[[107 131 133 118 143 146]
 [124 143 155 134 134 119]
 [134 120 116 137 124 128]] value 133

[141 138 122 154 114] value 122

[152  98 123 143 133] value 123

[123 135 157 135] value 157

[[127  98 122 130 128]
 [127 121 132 120 138]] value 122

[149 151 102 152 102 122 107] value 102
---
[[ 98 126 127 107]
 [106 141 139 115]
 [119 145 145 128]] value 128

[[114 110 127 113 140]
 [124 102 137 104 151]
 [117 130 108 117 120]] value 120

[[126 122 126 149 123 121]
 [126 125 119 128 131 120]
 [129 130 101 121 131 149]] value 149

[[154 105 113 116 104 126]
 [125 141 131 137 139 130]
 [137 124 139 121 127 143]] value 143

[[129 114 144 143 128 114]
 [115 137 124 127 140 139]
 [117 154 104 108 137 155]] value 155

[[129 108 147 141 124 105]
 [124 142 114 119 135 142]
 [131 141 110 114 129 145]] value 145

[[154 147 155 155 138]
 [144 123 144 141 149]
 [135 110 135 131 151]] value 151

[[120 107 146 106]
 [134 135 123 135]
 [130 129 129 130]] value 130

[[115 128 118 123 118 134 123]
 [108 123 124 148 123 123 124]
 [116 114 134 158 133 115 129]] value 129

[[136 150 127 125 108]
 [140 140 123 135 116]
 [138 154 133 130 118]] value 118
---
[[135 145 129 132]
 [139 135 122 133]
 [146 155 135 140]]	145

[[126 128 117 120 142 112]
 [139 135 150 147 117 146]
 [154 139 136 145 118 119]]	128

[[127 148 156 126 147 110]
 [152 132 144 151 139 109]
 [123 144 150 123 153 114]]	148

[[119 153 111 131]
 [128 133 130 127]
 [134 116 150 142]]	153

[[107 102 129 148 138]
 [143 106 107 122 154]
 [108 100 117 145 144]]	102

[[114 128 124 115]
 [103 128 125 141]
 [105 128 144 134]]	128
---
[[119 115 134 126 137]
 [120 101 105 129 107]]	126

[[124 106 139 107]
 [124 127 137 127]
 [133 137 108 138]]	137

[[125 124 120 155 139]
 [136 125 119 142 153]]	155

[[145 113 155 131 134 111 146]
 [127 127 125 135 131 128 135]]	111

[[130 133 136 138 123 132]
 [113 121 112 128 131 150]]	123

[[140 151 129 128 141 129 144]
 [127 126 146 143 126 117 123]
 [123 128 144 143 122 122 127]]	117

[[127 115 145 127 129 112]
 [126 105 127 131 122 143]
 [124 126 129 122 121 120]]	122

[[118 106 120 133 120 114]
 [125 115 133 114 110 119]]	120

[[128 128 106 124 109 119 106]
 [100 156 117 153 134 141 118]]	119
---
129  140  138  104  132  119
142  140  135  107  135  132
112  140  123  147  121  120
value 135

134  135  134  128  121  136
129  131  130  131  127  132
124  125  126  128  151  137
value 127

157  101  102  154  131
 98  106  109  103  152
157  101  102  154  129
value 103

103  149  143  147  106  134  154
152  122  146  134  150  104  103
154  142  148  139  151  101  110
value 104

125  122  129  113  134  132
125  129  128  116  124  118
151  144  144  124  140  153
value 124

127  103  129  127  127  127  139
137  130  129  129  123  126  122
133  139  131  127  126  124  132
value 126

151  144  147  105
 99  105  105  104
130  148  133  152
value 105

123  149  134  125
126  145  115  154
139  140  143  135
value 115
---
array([[110, 133, 111, 137, 133, 135, 106, 138, 110, 140, 136, 139],
       [116, 131, 110, 136, 134, 134, 119, 134, 108, 138, 133, 139],
       [143, 123, 149, 122, 119, 123, 145, 118, 149, 118, 119, 121],
       [144, 122, 143, 123, 120, 122, 142, 117, 145, 111, 119, 122],
       [125, 130, 116, 132, 132, 132, 119, 138, 119, 133, 131, 135],
       [125, 128, 126, 130, 131, 129, 116, 141, 131, 129, 128, 135],
       [109, 132, 112, 133, 132, 136, 110, 137, 108, 142, 132, 138]]) out 112

array([[126, 146, 128, 135, 157, 131],
       [129, 111, 129, 131, 136, 130],
       [132, 131, 129, 127, 120, 131],
       [128, 134, 125, 135, 135, 116],
       [137, 128, 124, 136, 136, 130],
       [123, 126, 129, 123, 147, 131],
       [122, 114, 115, 128, 111, 130],
       [120, 121, 120, 132, 109, 134],
       [133, 122, 112, 127, 143, 142],
       [130, 133, 130, 126, 110, 140],
       [125, 124, 126, 130, 137, 123]]) out 126

array([[105, 128, 119, 132, 149, 115, 120],
       [138, 115, 114, 141, 122, 123, 114],
       [105, 127, 114, 133, 147, 112, 117],
       [105, 128, 115, 134, 149, 111, 119],
       [104, 131, 115, 133, 148, 113, 119],
       [136, 115, 113, 144, 128, 119, 114],
       [137, 119, 121, 133, 118, 127, 119],
       [137, 113, 114, 142, 124, 120, 114],
       [139, 121, 120, 137, 125, 127, 122],
       [106, 130, 116, 134, 150, 112, 116],
       [106, 123, 112, 136, 145, 111, 118],
       [138, 119, 117, 136, 131, 127, 118]]) out 117

array([[122, 146, 154, 144, 153, 147, 154, 138, 126, 147, 108, 119, 116,
        125],
       [125, 114, 111, 115, 111, 114, 111, 117, 123, 113, 130, 126, 127,
        123],
       [124, 115, 111, 115, 111, 114, 111, 117, 123, 114, 129, 126, 127,
        123],
       [124, 115, 111, 115, 111, 114, 111, 118, 123, 114, 129, 126, 127,
        123],
       [120, 144, 153, 143, 154, 146, 152, 137, 125, 147, 108, 117, 115,
        124],
       [135, 118, 113, 120, 111, 118, 113, 123, 131, 116, 142, 137, 138,
        133],
       [120, 146, 155, 144, 157, 147, 157, 137, 125, 150, 106, 117, 114,
        122],
       [133, 118, 110, 117, 113, 115, 112, 121, 132, 117, 144, 136, 139,
        129],
       [125, 115, 111, 115, 111, 114, 111, 118, 123, 114, 129, 126, 127,
        123],
       [126, 112, 107, 113, 107, 111, 107, 116, 123, 111, 133, 128, 129,
        124]]) out 107

array([[120, 130, 114, 129, 145, 132, 113],
       [156, 120, 116, 123, 157, 128, 128],
       [125, 129, 138, 129, 111, 126, 136],
       [135, 127, 125, 127, 138, 128, 131],
       [128, 128, 128, 128, 129, 128, 128],
       [128, 128, 128, 128, 128, 128, 128],
       [150, 123, 136, 125, 128, 124, 146],
       [127, 128, 128, 128, 127, 128, 128],
       [128, 128, 127, 128, 129, 128, 127],
       [145, 123, 134, 124, 121, 124, 133]]) out 134
---
array([111, 137, 118, 156]) value 156, 137

array([154, 122, 109, 132]) value 154, 132

array([[147, 122, 129, 131, 114],
       [107, 129, 115, 136, 151],
       [138, 113, 112, 144, 126]]) value 151, 147

array([138, 125, 152, 156]) value 156, 152

array([[136, 111, 149, 138, 132, 118, 111],
       [150, 118, 144, 129, 134, 113, 120],
       [100, 139, 124, 133, 117, 144, 131]]) value 150, 149

array([[138, 101, 124, 131, 124],
       [121, 126, 125, 137, 127]]) value 138, 137

array([110, 135, 151, 105, 118]) value 151, 135

array([[113, 133, 157, 150],
       [120, 122, 123, 131]]) value 157, 150

array([104, 147, 134, 114, 100]) value 147, 134
---
array([[124, 121, 126, 134],
       [112, 148, 133, 149],
       [121, 131, 129, 126]]) => 129

array([[140, 156, 129, 128],
       [104, 102, 143, 119],
       [110, 122, 128, 127]]) => 128

array([[128, 128, 139, 122],
       [104, 124, 117, 126],
       [105, 129, 120, 122]]) => 120

array([[123, 118, 124, 131],
       [119, 110, 134, 126],
       [141, 113, 151, 126]]) => 151

array([[125, 133, 135, 144],
       [148, 131, 134,  99],
       [127, 126, 150, 146]]) => 150

array([[150, 133, 151, 127],
       [127, 126, 127, 133],
       [127, 126, 127, 128]]) => 127
---
[126 152 113 147 155 127] yields 152

[[134 119 150 110 140 148]
 [114 128 144 109 146 102]] yields 128

[116 153 135 103 125 151] yields 153

[[132 124 132 126 136 133]
 [151 105 119 106 117 116]
 [123 133 117 131 136 138]] yields 133

[153 129 132 114 123 104] yields 129

[153 137 119 124 124 112] yields 137
---
(119, 104, 114, 123, 124, 130, 133): 124
((111, 140, 108, 107, 118, 111), (128, 157, 112, 118, 120, 114), (140, 120, 128, 114, 121, 113)): 114
(115, 130, 112, 151, 113, 118, 150): 113
(105, 106, 116, 114, 117, 126): 114
(113, 155, 119, 146, 129, 154, 99): 129
((132, 131, 124, 127, 123), (117, 116, 149, 126, 134), (117, 113, 150, 122, 121)): 150
(107, 150, 105, 145): 150
(105, 100, 102, 117, 121, 99): 117
(123, 132, 155, 119, 126, 132, 119): 126
((139, 108, 125, 100, 108), (102, 110, 152, 124, 108), (135, 118, 132, 123, 128)): 132
